[[142 124 126 117 146 143 114 122]
 [139 126 126 121 141 139 119 125]
 [124 131 126 134 122 123 135 132]
 [112 136 126 144 107 111 148 138]
 [140 123 126 117 144 141 115 122]
 [124 134 126 137 121 125 138 135]
 [132 124 126 123 133 130 122 124]
 [123 136 126 139 120 125 140 137]
 [110 136 126 145 105 109 149 138]
 [135 122 126 120 138 134 118 122]
 [139 123 126 118 142 139 116 122]]
=>
[[124 126 117 146 143 114 122 142]
 [126 126 121 141 139 119 125 139]
 [131 126 134 122 123 135 132 124]
 [136 126 144 107 111 148 138 112]
 [123 126 117 144 141 115 122 140]
 [134 126 137 121 125 138 135 124]
 [124 126 123 133 130 122 124 132]
 [136 126 139 120 125 140 137 123]
 [136 126 145 105 109 149 138 110]
 [122 126 120 138 134 118 122 135]
 [123 126 118 142 139 116 122 139]]

[[128 129]
 [111 118]
 [146 149]
 [139 149]
 [108 114]
 [116 125]
 [127 129]]
=>
[[129 128]
 [118 111]
 [149 146]
 [149 139]
 [114 108]
 [125 116]
 [129 127]]

[[127 132 126 135 124 122 121 122 116 110 140 128 141 123 134 122]
 [119 125 106 106 110 126 121 127 123 112 140 141 141 116 108 124]
 [118 127 105 109 107 123 120 125 118 110 140 142 141 113 110 122]]
=>
[[132 126 135 124 122 121 122 116 110 140 128 141 123 134 122 127]
 [125 106 106 110 126 121 127 123 112 140 141 141 116 108 124 119]
 [127 105 109 107 123 120 125 118 110 140 142 141 113 110 122 118]]

[[117 115]
 [117 115]
 [118 115]
 [109 118]
 [124 114]
 [128 114]
 [111 117]
 [124 115]
 [105 123]]
=>
[[115 117]
 [115 117]
 [115 118]
 [118 109]
 [114 124]
 [114 128]
 [117 111]
 [115 124]
 [123 105]]

[[124 137 139]
 [136 113 114]
 [153 103 103]
 [146 111 111]
 [146 108 109]]
=>
[[137 139 124]
 [113 114 136]
 [103 103 153]
 [111 111 146]
 [108 109 146]]

[[134 117 122 121 121 136]
 [137 112 118 116 118 141]
 [135 120 121 119 121 138]
 [136 114 120 119 119 138]
 [134 118 122 121 121 136]
 [128 127 127 128 127 128]
 [128 127 128 129 127 127]
 [154 111 102 103 101 154]
 [135 124 121 121 121 135]]
=>
[[117 122 121 121 136 134]
 [112 118 116 118 141 137]
 [120 121 119 121 138 135]
 [114 120 119 119 138 136]
 [118 122 121 121 136 134]
 [127 127 128 127 128 128]
 [127 128 129 127 127 128]
 [111 102 103 101 154 154]
 [124 121 121 121 135 135]]

[[135 136 136 136 119]
 [106 107 109 112 146]]
=>
[[136 136 136 119 135]
 [107 109 112 146 106]]

[[132 132 133 125 136 120 134 130 130 125 130]
 [127 119 130 121 134 132 115 134 139 147 124]
 [127 117 131 120 137 134 112 135 138 153 123]]
=>
[[132 133 125 136 120 134 130 130 125 130 132]
 [119 130 121 134 132 115 134 139 147 124 127]
 [117 131 120 137 134 112 135 138 153 123 127]]
